Below are the code and all the weights of a small trained network. Each question names an input and a target symbol and asks about switching units off, where a switched-off unit gives its printed mean instead of its output.

import numpy as np


def w(rows, s, z=0):
    codes = np.array(rows[::2]) - 128.0
    scale = np.full(codes.shape[1], s)
    scale[-1] = z or s
    return codes * scale


def norm(h):
    return h / np.sqrt((h * h).mean(-1, keepdims=True) + 1e-5)


def f(y):
    return np.maximum(y, 0)


def softmax(a):
    e = np.exp(a - a.max(-1, keepdims=True))
    return e / e.sum(-1, keepdims=True)


def log_softmax(a):
    a = a - a.max(-1, keepdims=True)
    return a - np.log(np.exp(a).sum(-1, keepdims=True))


def net(x, mask):
    ids = ['ΓΔΘΞεητ'.index(c) for c in x.split()]
    T = len(ids)
    res = E[ids] + P[:T]
    r = norm(res)
    for j in range(3):
        rows = slice(2 * j, 2 * j + 2)
        q, k, v = (r @ M[0][rows].T for M in (Q, K, V))
        z = softmax(np.where(np.tri(T) > 0, q @ k.T / 2**0.5, -1e9)) @ v
        o = O[0][rows]
        res = res + np.where(mask[j], z, o[:, -1]) @ o[:, :-1]
    y = f(norm(res) @ A[0][:, :-1].T + A[0][:, -1])
    res = res + np.where(mask[3:27], y, B[0][:, -1]) @ B[0][:, :-1]
    return log_softmax(norm(res)[-1] @ U[:, :-1].T + U[:, -1])


Q, K, V, O, A, B = {}, {}, {}, {}, {}, {}
E = w([
[145,131,84],'Γ',
[150,137,175],'Δ',
[97,112,161],'Θ',
[121,123,188],'Ξ',
[108,88,123],'ε',
[106,156,137],'η',
[2,169,176],'τ',
],0.03)
P = w([
[106,125,4],'0',
[130,132,138],'1',
[129,136,136],'2',
[135,128,133],'3',
[136,128,130],'4',
[136,125,134],'5',
[136,129,123],'6',
[135,119,123],'7',
[139,119,128],'8',
[135,123,125],'9',
[136,119,121],'10',
[133,129,127],'11',
[124,139,81],'12',
],0.013)
Q[0] = w([
[184,92,243],'head 0',
[62,16,120],'head 0',
[180,87,51],'head 1',
[177,178,115],'head 1',
[1,37,79],'head 2',
[146,88,70],'head 2',
],0.018)
K[0] = w([
[181,54,71],'head 0',
[53,134,53],'head 0',
[213,101,118],'head 1',
[144,140,202],'head 1',
[55,101,5],'head 2',
[140,57,84],'head 2',
],0.022)
V[0] = w([
[60,192,110],'head 0',
[98,186,188],'head 0',
[244,210,137],'head 1',
[131,32,195],'head 1',
[79,230,75],'head 2',
[200,15,49],'head 2',
],0.011)
O[0] = w([
[63,205,156,253],'head 0',
[71,162,73,102],'head 0',
[38,193,37,9],'head 1',
[74,69,157,3],'head 1',
[204,246,141,179],'head 2',
[38,120,53,230],'head 2',
],0.011,0.0026)
A[0] = w([
[137,111,49,93],'neuron 0',
[148,32,87,188],'neuron 1',
[37,159,95,142],'neuron 2',
[175,104,59,190],'neuron 3',
[210,160,192,133],'neuron 4',
[2,100,108,184],'neuron 5',
[79,87,142,75],'neuron 6',
[229,231,32,94],'neuron 7',
[130,191,88,89],'neuron 8',
[155,88,41,171],'neuron 9',
[134,220,87,129],'neuron 10',
[132,116,177,112],'neuron 11',
[44,127,226,171],'neuron 12',
[56,113,33,159],'neuron 13',
[54,122,142,113],'neuron 14',
[155,20,110,98],'neuron 15',
[121,169,101,179],'neuron 16',
[226,153,114,55],'neuron 17',
[137,156,199,135],'neuron 18',
[172,130,181,116],'neuron 19',
[204,92,17,202],'neuron 20',
[248,190,131,4],'neuron 21',
[57,163,80,90],'neuron 22',
[150,80,118,103],'neuron 23',
],0.01,0.0024)
B[0] = w([
[136,159,95,183],'neuron 0',
[180,171,168,182],'neuron 1',
[134,159,123,230],'neuron 2',
[148,158,60,171],'neuron 3',
[78,62,156,229],'neuron 4',
[126,143,145,234],'neuron 5',
[89,159,157,152],'neuron 6',
[75,3,138,228],'neuron 7',
[121,90,139,189],'neuron 8',
[168,173,121,189],'neuron 9',
[118,42,112,218],'neuron 10',
[133,122,124,180],'neuron 11',
[139,175,17,216],'neuron 12',
[142,163,135,254],'neuron 13',
[110,121,123,169],'neuron 14',
[167,189,160,183],'neuron 15',
[123,112,110,190],'neuron 16',
[65,164,152,163],'neuron 17',
[146,112,81,205],'neuron 18',
[135,113,113,200],'neuron 19',
[168,173,13,193],'neuron 20',
[23,167,161,178],'neuron 21',
[137,138,127,220],'neuron 22',
[145,150,148,152],'neuron 23',
],0.02,0.0059)
U = w([
[156,72,14,156],'Γ',
[114,141,139,209],'Δ',
[157,83,111,227],'Θ',
[143,123,127,181],'Ξ',
[193,210,114,40],'ε',
[9,67,155,68],'η',
[63,215,156,6],'τ',
],0.011,0.0018)

Each question gives the input, a string of symbols that net reads in full, and the target symbol t.
The units are the heads (2 rows each of Q, K, V and O) and the neurons (one row each of A and B). Each row of codes is followed by its name. A weight is (code - 128) times the scale printed after its matrix; where a second scale follows, it is the last column's (O, A, B and U).
mask holds one flag per unit, heads first, then neurons. A switched-off unit (its flag False) gives its mean, the last column of its rows in O or B, instead of its output. The means were averaged over made-up inputs and are rounded, as every weight is.
A unit's drop is (log p(t) with every unit on - log p(t) with that unit switched off) / (log p(t) with every unit on - log p(t) with every unit switched off).
The circuit of an input: a set's keep is (log p(t) with only the set's units on - log p(t) with every unit switched off) / (log p(t) with every unit on - log p(t) with every unit switched off). Starting from the 12 units with the biggest drops (on a tie, the unit counted first), units are removed one at a time, each time the one whose removal leaves the highest keep (on an exact tie, the one counted first), for as long as the keep stays at least 0.8.
units of the circuit, in order: the units of the circuit, biggest drop first
top k neurons: the k neurons with the biggest drops, biggest first
which heads matter: for each layer, one digit per head in row order, 1 if its drop is at least 0.15 and else 0, layers parted by /
drop when u is switched off: that unit's drop, to one decimal
input Γ η Δ, target η: which heads matter => 000
input Γ ε ε τ Γ Θ Γ Θ Γ Θ, target Γ: top 2 neurons => neuron 12; neuron 13
input Θ Ξ Γ Ξ Θ Θ Γ Δ ε Δ Θ, target Θ: units of the circuit, in order => head 1
input Γ η τ ε Δ Ξ Θ, target Γ: which heads matter => 111
input Δ Γ Γ Γ Δ, target Γ: units of the circuit, in order => head 1; head 0; neuron 21
input τ Ξ Γ Γ Δ Γ ε Θ η η ε, target τ: units of the circuit, in order => head 0; neuron 7
input ε Δ Γ Δ, target Γ: which heads matter => 010
input τ Γ Θ Γ Δ Θ Ξ η, target η: which heads matter => 000
input Γ ε ε ε Γ, target ε: which heads matter => 101
input Δ Θ ε Ξ Ξ, target Θ: which heads matter => 000
input Θ η ε, target Θ: which heads matter => 010
input Ξ Ξ Γ η Θ Γ Ξ Δ, target Θ: which heads matter => 001
input ε η Δ Δ Γ Θ Θ, target ε: which heads matter => 111
input η η η ε Δ, target η: units of the circuit, in order => neuron 4
input Δ Δ Θ Γ Ξ, target Θ: drop when neuron 14 is switched off => 0.0
input Δ Ξ η Δ η ε Γ Γ Θ Γ ε η, target η: drop when head 2 is switched off => 0.4
input η Θ Θ Γ Γ Δ Δ ε Γ Γ Δ ε, target η: drop when head 2 is switched off => 0.8
input Γ Ξ η Θ Ξ Δ, target Θ: drop when head 2 is switched off => 1.0
